Each row, then the tier of its hidden value:
  29  -15  -64  -99  -39  116   68   12  -67 -209  190   14   33   80   75   58   -8   -7  -67   75   44   77  119  -52  -69  -43   43   55   75  -31  -70  115   85   24  -82  -42   65  -69  127  -86   60   64   29  -68  155
(28)
  -3  110  -12  -51 -163  100  101   50 -104  -34  127   21  -19  -50   39  -79    4  -74  -69  -50  117   64  -20   -1  100  -65  150 -190   48  -23   -3   50  -90   90   19 -108  106  -82   80   34  -13   84  -38  -25  149
(28)
-107   42  186  132   71   94   66 -124   35   23  115   76  142 -233  -26  160  -20   44  153   33 -121 -186  -14  -31  -66   61  -30 -120 -139   82   51  255 -138   95  177  -53  155  -33  -20   56   93  -78   -4  102  -93
(37)
  14 -119   45 -218   77 -217 -125   84   25 -163  -50    6   56  138  157    4  137  163   97   53  -62   27  126   49   59   38 -103  177  -37  -21   35  -22  -86  124  -17  219   92  -14  244  -88   18 -241   -2   13   30
(38)
 -75   84 -119    2 -106   87  -50  -49  -33   98   85   76   18   21  -69  -77   40  107  -55   13  -38  111   49   -3  109  -20   75 -152  -29  -26  -40  -29   -5  -55   51 -132   85  -71   51  177  -86   66  -54  124  -58
(37)
 -50  -58 -143  104 -137  -48   20   59 -144   58    1   37   72    9  -29  -19  -82  -60  -27   64   49  -12 -181    8 -128   72  227  -35  -68   11   29   88 -130   23  -40    3   26  -94  128  -31  -37  127  -44   61  129
(43)
  78   32  -45   61  -89   -3 -240  133 -109 -140  109  143  174 -174  -53  116   20  141   -5  -56  -22  -31 -142 -121 -143  -45  100   -7   61  -42  -71  -66  168 -291 -102 -143 -149 -170  -32   97  -49   20   69  144  -33
(28)
  41   35   55 -269   46  -53  -87  113  -91 -137  -43   46  -40  -15  112  -83   -2   53 -157  -24  -11   72   -4 -104  132  -39 -165   55   -7 -100  115  -14 -135  280   61  160   90  -60  219 -110  -52 -137  -92  -22    5
(37)
  23  143  280   53  -78  -75 -255  -89 -252  101 -294 -159   69   67   36  -30  126  -76  -24 -244   -2 -351   35  184  353 -128  169  -83  149   59  140 -185  -52   75   41  249 -155  -10   86   92 -254 -223  -30 -198 -114
(38)
 151  -34  -42  -12 -236    4 -268   83 -164 -135   70  106   62  -80   25  154  150   72  -12  -41   26 -143 -140  -71 -112   94   48  201  112    0 -159  -36  190 -202 -194   29    0 -237   77   45  -26  -77   44   44   12
(43)
  49  165  -92  -47  -93  104  100  223 -135 -172  222   59  220 -197  -44  -80   89   56  -97  -86 -102  -13  -43   45  140 -188  114   92   43 -244  -88 -137   30 -111  -96  -77 -240  -48  -89  -23   37  133   79 -108  101
(45)
  66   14  199   90   -8  -95 -262 -219  -49 -100   -7  -51   78 -226   63  -16   44   65   36 -248    7 -310 -158   -4   12  -43   58 -170   32  -26  -59   38   14  -14   24   37 -224   44   14  -92   50 -147 -143   85  -43
(45)
 129   76   42 -193 -107 -176   52 -113  -81    4  100 -153  -27   11   13 -131  183  -38  121 -132   87  102  230  131  250 -198  258 -457  128  177   -2 -109 -136 -122  208 -271    6  108  -77  321 -124   23   92  132  156
(47)
 106   -1  -77    3 -136   -3  -65  186 -185 -123  189   66  132 -157    9   89   22   -8 -165 -127   65  -95 -265  -86 -103  -65  152    9   90  -48  -93 -133   38 -230 -199  -26  -76 -200   26  -63   22   65   67  -14  -20
(32)
  14 -184  231   70  157  -85 -152 -563  134 -127  -17 -173   78  124  210   69    6   72  115 -147  -13 -208  205  139  -34  -58  103 -140   23  148  -35   83   90  -29  -88  123  -88   59  124 -306  194 -192  -55 -106  -26
(45)
 110   30 -191   18 -313  -54  153 -123 -150   74  -24  -36 -149  -23   52 -229  -31  -79 -119 -100   77  125 -137   74  149  -27  283 -274   35    5   60  -49 -180  111   28 -137   81    7  124    6 -129  215  -64  -82  240
(32)
 111   98 -101  -82  -69   32  -74  111 -261 -221  189   34  190 -102    0    8    0  -89 -227  -76   -5 -118 -148  -16  -50  -53  175  111   93 -167 -181 -115   79 -207 -207   -7 -299  -30    1  -46   84  125   58   -1   70
(49)
 -78   90   85  161  143  117  213 -106   91  -36  110   48   70  -90  -32   72  -74   75  133   53  -58  -37   74   54   12   -4   49 -172 -149   21   59  242 -133  121  215  -85   76   70  -64   64   83   29    0   -7   -4
(32)
 -31   88  108  142   60  108   92  -95   39    3  130   82  105 -127    0   80  -45    8   20  -55   32  -92  -76   91    9   17  154 -190 -110   38  -21   80 -109  -48   37  -30   30 -102  -70    2  144    4   47  -14  -85
(28)
 100 -223   44 -164  -16    2 -204 -425   99 -145   85 -107 -115  117  104  -48   54   85  -43   62  -29   48  293  -19  -19   -8 -137 -104  138   58  -76  215  185  124   89   12  -13  -69  228 -200   19  -31  -14    3  133
(28)
 -31  149   22 -182  125  149  108   87  -78 -223   -9  -27  -48  244  128 -101  -53  -15 -160   22   99  112  202   32  206 -114  -24  112   16 -167   53   59  -39  327   -6  188   15   57  180 -142   12  -51 -125 -235  122
(49)
 122  -50  124   41  281 -104 -148 -410  116 -232  -53 -106  -83  151  174  -42  -44  126   -9 -188  167 -130   11  122    7  -10   82 -124  -76   -5 -110   70   19   52  -11  202 -231  174   17 -258  189 -194 -199  -32  -53
(49)
 -46  -84 -130  211 -153 -154  111  -30    4  154  -54  -57   26   21  -64  -89   50  113  263  -13   58   63  -40  113   -3  -74  308 -250  -98  127  111   66 -173   -7  131 -145   72    8  -24  102 -156   74  -66   87  172
(47)
  28   14   53  113   74   28  212 -176   91  -76  119   87   39 -152   71  141    1  129  157   -4  -93  -64  -33   30  -44   79   20  -63 -177   78   18  154 -157   52   90  -57  220   50  -42    1  146  -65   15   -5  -55
(37)
 104  -81  -79  -96 -101   14 -237  105 -132 -111  122  174    2   18   -7  169    1   14 -133  166   70   68 -120 -123 -224  179    9   62   57   58  -99   81   92 -126  -63   10   86 -290  152   61  -68   -3  144  176  -30
(38)
-144  204   85   53  139  237  292 -129  -75  -18  152  -55  171   -9  -17   -6  -95 -118 -128    4 -163 -136  180  127  201 -108   84  -86  -41 -100   29   85 -125  137   89   10  -48  137   15   -4  117  129   31 -214  -30
(28)
  77 -147   -8  -68   54   59  112 -263   10 -180  162  -86  -12  156  105   98  -36  -46  -18  101   37   37  211   34 -117  -12   77  -16   49  114  -48  201   53   43  -20    6   66  -32  109 -185  110   53   80 -113  154
(52)
  32   46   54   41   66   81  203 -227   -9  -83  253    7  -26 -122   70   89  -36  -63  -96  -32   -6 -168  -97   26  -21  109   29 -193  -66   27 -120  175 -165   67   93  -22  131  103   41  -14  192   31    0    9  -79
(45)
 132  -64   25  105   71 -126   87 -201  -18 -139  120  -25   79 -163   76  129    2   66   70 -126  -47 -196 -152   22 -119   15  124  -87  -74   79  -51   39 -103 -112   -4  -27  -27  109  -56  -72  138  -33   17   15  -41
(47)
  60 -266   80 -131  170  -28 -211 -573   87 -128   80 -197  -27  319  137   17  -21  -29  -91   27   82  -28  318   99  -98  -19   65 -108   85  160 -139  142  168  -38  -65  139 -129  -43  170 -309  160  -63   -6  -20   32
(47)
  36  -17 -109   50 -232  -53   91  -43 -172  105  -33  -34   20    0    0 -114   -3 -127  -26  -24   74    1 -124  129   44    3  324 -110  -25   54   47   -3 -180   41  -28   -9   11 -100   61  -35  -67  136   -1  -48  200
(47)
  79   -1 -159  -23 -223   39  110  -76 -126   13   64   -5  -75  106   69  -64   29  -71 -140  -25   82   58  -44   95   85   31  215  -59   47   19  -55  -55  -60   -1 -109   -4  128  -97  140  -23  -18  123   17 -132  118
(32)
  75   43  140   37  -74   -2   81 -229  -27    6  121   12   80 -233   52   58   27  -55   28 -107  -91 -153  -33   89   73   22  129 -242   -5  103   -1   28 -133  -53   71 -106   64  -42  -12   48  107   22  122  -25  -13
(32)
 122   32 -101 -142  -68 -166  150  -91   -5 -108  161  -74  -99   66   77  -88  111   69  109  -60   90  198  163   50  114 -102  187 -387   65  113  -47  -33 -115  -87  153 -297  134  196   16  267  -55   57   31  145  166
(49)
  56    3  -82   42  -48   62   63  142 -150  -55   73  116   74   13  -28  216  -26   25  -32  108  -11   35  -60  -70 -129   29   97   75   -3   96   60   25  -15  -95  -32  -29  173 -176   32   97 -106   34  156  -28  -41
(37)
  60   77  -98   19 -111  -12  234   28  -55  -93  101  -21  -39   16   20  -90   39   17  124   14  109  152   44   93   72  -84  256 -193  -17   20   17   94 -133   71  115 -179   47   91  -42  102  -77  107    3    0  262
(38)
 -33   82   66  120   77  119  227 -138   66  -75   29   35   48   22   70   43  -12   68  117   32  -54  -40  106  158   96   24   85    9 -136  -11   41  150 -110  160   62   55  100   48    2  -54  109  -33    6 -176   44
(45)
 -56  -31  108   99   65   -4   85 -187   46  -20  137   53  113 -162   29  127  -42   16  105   57 -118 -145  -25   21 -105  118   25 -158 -117   83    1  223 -152   43  130  -56  123   25   58   17  142  -14   51  102  -38
(45)
  -8 -141   -4 -176  176 -183 -258  -41  148 -156  174   39    0   39   41   21   84  243   71   29   49   60   60 -117 -130   56 -156 -123  -61   11 -155  107   16  -70  100  -19   31   20  123   51  113 -171 -118  376  -92
(52)
 178    7  -40 -216 -284 -188  139 -150 -156   35  144 -175 -138  -29   99 -150  174 -137  -42 -179   90   42   62   85  242 -112  232 -449  192  169  -27 -133 -202  -39  115 -230  176   86   99  210 -103   93   63   28  183
(43)
  32   30  -74  -21  -69  119 -146  176  -52  -44   57  230  -12   36  -19  129  -34  108  -90   94  119  185  -95 -118 -105   77   37   25  -26   36    2   12   65  -88  -68  -20  183 -345   72   80  -81  -25   58   83  -87
(47)
 -20 -208  315   50  219 -127 -197 -430   88 -141   67 -231   88   21  136  103   -4   -3  129 -146   89 -333  116   21 -146  -83   35 -243   51  167  -51  240   31   33   59  116 -138   83   99 -266  183 -212 -123   60  -13
(28)
  27   74 -108  -62    9  164   31  -47  -64  -57    5   59  -63  171   -7  -55  -48   32 -210  115  -39  120  128   53  137   24  -18   72    2 -105    4   44   30  145   42   94   10  -74  135  -13  -67   88   26 -153   14
(28)
 128  -97  207   35  119 -146 -277 -527  -22 -135  -73 -135   63  -59  151   28    0   30   -2 -236  -40 -331  -25   68  -28   -3   78  -84    8   72  -75   15   48  -48  -63  147 -250  111   44 -237  149 -189 -119    4  -80
(37)
-132   96  -18   26   19  164  173   93  -95   91  180  -69  234    8 -156   -1  123  -15  -69   53 -203 -169  180  162  227 -138   35   79    9 -108  -35  -22  -49  -12   83   76 -100  -40  -31   84  -13  107  115 -165  -68
(52)
  50  147  131   -3  -59   90  -91   41 -288  -49  -46  -12   20  -36  -11   76  -51 -182 -163  -39   59 -218  -80  -33   57   11   82  -29  105    8   46   79  -44  120   62  101  -47  -58   92   83 -120  -12    1  -72    2
(32)
  92   48 -152    1  -30   68  -92  158   25 -129  -21  250  -84   72   -7   93  -13  278   21  122   25  284   -1 -111  -46   76  -42   91  -65  -20   45   23   97  -25   20  -69  185 -185   54  154 -141  -32   29   51  -33
(52)
 -91   52   79   56   81  128  203 -133  -45   39  137  -79   88  -11  -33   34   -3  -84  -69   33 -114 -211   97  115  122   -8   11  -66  -39  -16   -6  155 -146  155  147   92   30   58   56  -12   80   55   25 -134  -47
(32)
 121  121   38   20  -62   78  189 -205  -28 -109  129   31  -23 -164   76    5   45  -12    2  -79  -68 -120  -23  105  126   70   69  -67  -50  -28  -82   86 -110   77   62  -49   58   87  -27   29  144   33   16 -102   61
(32)
  43  124  114  -26  -65 -109  131  -88  -89   19   33 -183   45   44   40  -62  151  -17  144 -187   39  -23  228  172  299 -266  283 -411  137  154   86 -140 -127  -84  155 -189   21  149  -54  261 -154  -20   82  -60   77
(45)
 -47   10  111  123   31   25   74 -191   37  -37  187   55  165 -185   61  142   -4   42   75  -54 -121 -170  -55   42  -57   52   95 -149  -80   62  -48   75  -90  -98  -10  -79   90    3   16   -6  175  -29   63   40 -107
(38)
 -21  -90   -6 -136   43 -138  -86   74   47 -180  184   60   59   18  114   75   81  126  109   31   78   34   -2  -75 -145   66  -15  -46  -44   25 -118   89  -50  -52  -34  -28  151   -8  155   18  137 -139  -56  242   29
(45)
  85   76  175  134  -40  -42  -20   33 -190  -25 -188  -57   18  -65   28  115   -1    1   62 -141    8 -214  -72   -5  100 -106  101  -56   68  101  228    5  -89  128  108   91   35  -17   30   54 -226 -122   -3 -189  -19
(52)
 237  -29 -177 -166 -178   38  -73   98 -147 -159   37  171 -174   34   55   66    7   44 -217  118   40  167 -107 -116  -51  163  -69  154   67  -17  -30   21   49   56  -39   40  183 -229  188   23 -116   47  101  -42   62
(43)
   5   85  108  127  143   -6 -100  -84   14 -206   85   51  156 -111   65   77  -40  120   86 -149   55 -144 -101    2  -89  -43  142  -79  -80  -53  -89   43   32 -122  -72  -22 -181   73  -75  -57  163 -106 -102   87  -52
(45)
 -90  145  -66  -52   -8  182   72  127 -170   15  213  -10  272  -69 -181  -15  122  -12 -128   72 -246 -148  144   85  178 -121   -1  164   24 -183 -100  -40   24  -68   44   24 -202  -31  -60  118  -16  129  110  -58  -48
(37)
  81 -111 -102  -91 -164   82   61  -44  -42 -114  161  -22  -11   90   80   21   92   22  -79   39   13   58  107   23    7  -42   42   86  112    1  -71   30   94    5 -120   21  110 -179  159 -153   19   64   75 -174  147
(32)
 151 -263   67 -174  112  -86 -258 -646  106 -192  -10 -158  -54  293  219  -18   24   45  -50  -19   11    2  326  132  -39   22   42    3   72  126 -137   60  201  -35 -139  158 -130  -21  192 -344  182 -119   -9  -75   73
(47)
 112    2 -180  -98  -27  -59  -34  -59   33 -181   75  166  -92   18  151  -24  -33  195 -111  -43    1  189 -111  -78  -23  112   -5   11  -80  -82  -83  -83  -13  -41 -129  -45  153    0  165  -29  101  -11  -83   59  -27
(43)
